Here is a tiny trained network, its code and every weight. The questions are about switching its units off for an input and a class, where a switched-off unit gives its printed mean instead of its output.

import numpy as np


def w(rows, s, z=0):
    codes = np.array(rows[::2]) - 128.0
    scale = np.full(codes.shape[1], s)
    scale[-1] = z or s
    return codes * scale


def f(y):
    return np.maximum(y, 0)


def log_softmax(a):
    a = a - a.max(-1, keepdims=True)
    return a - np.log(np.exp(a).sum(-1, keepdims=True))


def net(x, mask):
    res = np.array(x, float).reshape(1, 5) / 4 @ E
    y = f(res @ A[0][:, :-1].T + A[0][:, -1])
    res = res + np.where(mask, y, B[0][:, -1]) @ B[0][:, :-1]
    return log_softmax(res[-1] @ U[:, :-1].T + U[:, -1])


A, B = {}, {}
E = w([
[229,21,61,189,80,97,139],'x0',
[183,251,64,122,68,163,27],'x1',
[161,114,234,154,75,245,109],'x2',
[182,90,166,130,254,103,19],'x3',
[211,134,154,5,127,106,182],'x4',
],0.0081)
A[0] = w([
[108,135,102,109,50,159,195,35],'neuron 1',
[196,126,188,89,105,173,147,75],'neuron 2',
[166,112,140,116,165,114,51,26],'neuron 3',
[116,96,26,97,126,74,110,61],'neuron 4',
[204,134,144,3,126,115,150,163],'neuron 5',
[61,119,98,212,119,137,95,28],'neuron 6',
[145,117,42,156,140,72,147,65],'neuron 7',
[212,197,59,124,76,160,80,10],'neuron 8',
[113,96,173,135,154,104,195,77],'neuron 9',
[165,99,108,149,95,118,128,119],'neuron 10',
[133,102,159,111,164,95,51,61],'neuron 11',
[39,152,129,103,67,157,176,12],'neuron 12',
[160,137,147,76,109,132,137,71],'neuron 13',
[103,79,151,146,172,131,223,5],'neuron 14',
[61,197,178,84,155,153,106,92],'neuron 15',
[113,149,65,133,165,96,161,141],'neuron 16',
[36,200,142,69,172,113,108,143],'neuron 17',
[126,108,130,162,208,137,73,103],'neuron 18',
[68,120,101,135,45,130,157,119],'neuron 19',
[73,177,105,125,162,64,139,191],'neuron 20',
[99,144,90,117,174,65,125,76],'neuron 21',
[51,183,169,190,162,148,115,74],'neuron 22',
[159,112,199,200,96,213,116,132],'neuron 23',
[168,213,105,131,95,130,87,27],'neuron 24',
[170,156,76,99,130,158,122,114],'neuron 25',
[139,147,85,127,89,131,60,143],'neuron 26',
[103,151,94,146,99,111,183,72],'neuron 27',
[128,173,112,150,118,136,81,78],'neuron 28',
[90,50,181,172,174,113,185,50],'neuron 29',
[142,119,176,122,198,130,76,74],'neuron 30',
[72,144,124,177,132,146,103,52],'neuron 31',
[216,59,62,206,84,102,131,68],'neuron 32',
[74,123,134,208,140,130,109,115],'neuron 33',
[135,97,185,156,67,188,130,54],'neuron 34',
[87,111,79,185,141,159,88,108],'neuron 35',
[161,90,147,106,210,102,68,24],'neuron 36',
[97,124,107,246,130,151,101,193],'neuron 37',
[147,115,222,155,96,186,110,33],'neuron 38',
[176,110,122,167,116,142,121,37],'neuron 39',
],0.011,0.0021)
B[0] = w([
[139,179,63,113,76,173,130,207],'neuron 1',
[137,147,129,157,164,65,162,194],'neuron 2',
[131,167,67,101,78,184,133,199],'neuron 3',
[152,171,177,203,122,101,116,202],'neuron 4',
[105,147,115,31,190,32,183,220],'neuron 5',
[126,143,100,54,168,70,164,199],'neuron 6',
[145,158,169,169,147,114,164,200],'neuron 7',
[84,79,75,156,139,139,74,244],'neuron 8',
[46,98,71,148,159,132,22,184],'neuron 9',
[132,88,144,124,130,167,179,174],'neuron 10',
[187,155,62,135,67,182,141,196],'neuron 11',
[145,160,108,121,86,200,134,209],'neuron 12',
[113,137,122,106,161,101,153,165],'neuron 13',
[102,106,82,156,166,138,43,195],'neuron 14',
[111,47,202,138,151,211,161,219],'neuron 15',
[148,162,164,185,121,93,108,186],'neuron 16',
[122,75,190,157,129,181,183,230],'neuron 17',
[170,157,73,103,61,162,136,207],'neuron 18',
[188,134,61,107,70,165,126,206],'neuron 19',
[191,144,187,183,126,102,144,204],'neuron 20',
[149,169,167,177,127,101,112,191],'neuron 21',
[137,102,139,111,151,120,190,209],'neuron 22',
[169,177,177,193,140,53,129,226],'neuron 23',
[73,75,80,163,161,117,61,212],'neuron 24',
[91,81,125,149,171,111,97,180],'neuron 25',
[109,84,112,150,150,114,69,201],'neuron 26',
[154,199,89,119,82,155,112,179],'neuron 27',
[97,94,111,130,156,110,97,183],'neuron 28',
[88,94,55,155,153,133,41,214],'neuron 29',
[170,148,79,131,60,188,150,204],'neuron 30',
[118,126,131,82,159,103,155,178],'neuron 31',
[132,16,233,107,125,226,254,241],'neuron 32',
[116,133,106,64,141,75,148,193],'neuron 33',
[135,170,138,163,128,97,129,199],'neuron 34',
[137,124,117,69,141,84,133,192],'neuron 35',
[186,154,79,116,98,168,131,216],'neuron 36',
[122,134,132,63,152,67,171,221],'neuron 37',
[161,192,153,182,151,92,91,205],'neuron 38',
[126,108,146,145,152,140,172,166],'neuron 39',
],0.0082,0.011)
U = w([
[178,188,55,115,42,199,133,112],'0',
[52,66,87,177,164,127,35,115],'1',
[126,61,228,138,136,197,187,157],'2',
[167,213,197,236,137,63,127,83],'3',
[118,140,117,1,166,37,165,97],'4',
[137,119,169,134,104,109,122,254],'5',
],0.012,0.0065)

Each question gives the input, the list of numbers given to net, and the class t.
The units are the neurons (one row each of A and B). Each row of codes is followed by its name. A weight is (code - 128) times the scale printed after its matrix; where a second scale follows, it is the last column's (A, B and U).
mask holds one flag per neuron, in row order. A switched-off neuron (its flag False) gives its mean, the last column of its row in B, instead of its output. The means were averaged over made-up inputs and are rounded, as every weight is.
A unit's drop is (log p(t) with every unit on - log p(t) with that unit switched off) / (log p(t) with every unit on - log p(t) with every unit switched off).
The circuit of an input: a set's keep is (log p(t) with only the set's units on - log p(t) with every unit switched off) / (log p(t) with every unit on - log p(t) with every unit switched off). Starting from the 12 units with the biggest drops (on a tie, the unit counted first), units are removed one at a time, each time the one whose removal leaves the highest keep (on an exact tie, the one counted first), for as long as the keep stays at least 0.8.
units of the circuit, in order: the units of the circuit, biggest drop first
most important unit: the unit with the biggest drop
k most important neurons: the k neurons with the biggest drops, biggest first
drop when u is switched off: that unit's drop, to one decimal
input [-1,-7,-8,5,-5], class 3: most important unit	neuron 20
input [-1,-3,-3,-1,-4], class 4: units of the circuit, in order	(neuron 6; neuron 33)
input [-6,0,-5,-8,8], class 0: 3 most important neurons	(neuron 12; neuron 1; neuron 27)
input [7,-8,-6,5,5], class 1: 3 most important neurons	(neuron 29; neuron 9; neuron 14)
input [-4,-4,-8,-6,0], class 3: 2 most important neurons	(neuron 20; neuron 16)
input [-8,-1,-7,-5,6], class 2: 2 most important neurons	(neuron 17; neuron 15)
input [-6,6,8,-1,-8], class 3: 3 most important neurons	(neuron 23; neuron 38; neuron 5)
input [0,3,8,8,-5], class 0: 2 most important neurons	(neuron 18; neuron 30)
input [6,7,3,-2,-7], class 1: 4 most important neurons	(neuron 8; neuron 24; neuron 26; neuron 5)
input [-7,-1,5,7,1], class 0: 2 most important neurons	(neuron 30; neuron 32)
input [1,-2,5,4,6], class 4: 3 most important neurons	(neuron 5; neuron 4; neuron 20)
input [-7,7,5,-5,-6], class 1: 3 most important neurons	(neuron 24; neuron 32; neuron 8)
input [-8,7,3,-4,-8], class 2: 3 most important neurons	(neuron 15; neuron 17; neuron 22)
input [7,1,2,3,2], class 2: units of the circuit, in order	(neuron 32)
input [4,5,-5,2,0], class 1: 2 most important neurons	(neuron 8; neuron 23)
input [-2,-1,6,8,-7], class 0: 2 most important neurons	(neuron 30; neuron 18)
input [-6,-4,-7,-4,-8], class 4: 3 most important neurons	(neuron 6; neuron 33; neuron 31)
input [-1,-4,3,3,8], class 4: drop when neuron 5 is switched off	0.2
input [4,-2,-4,0,2], class 2: drop when neuron 10 is switched off	0.1
input [6,-3,-5,6,4], class 0: most important unit	neuron 36
input [5,-1,8,-1,-2], class 3: drop when neuron 23 is switched off	0.4
input [5,8,-6,-3,1], class 1: drop when neuron 8 is switched off	0.1
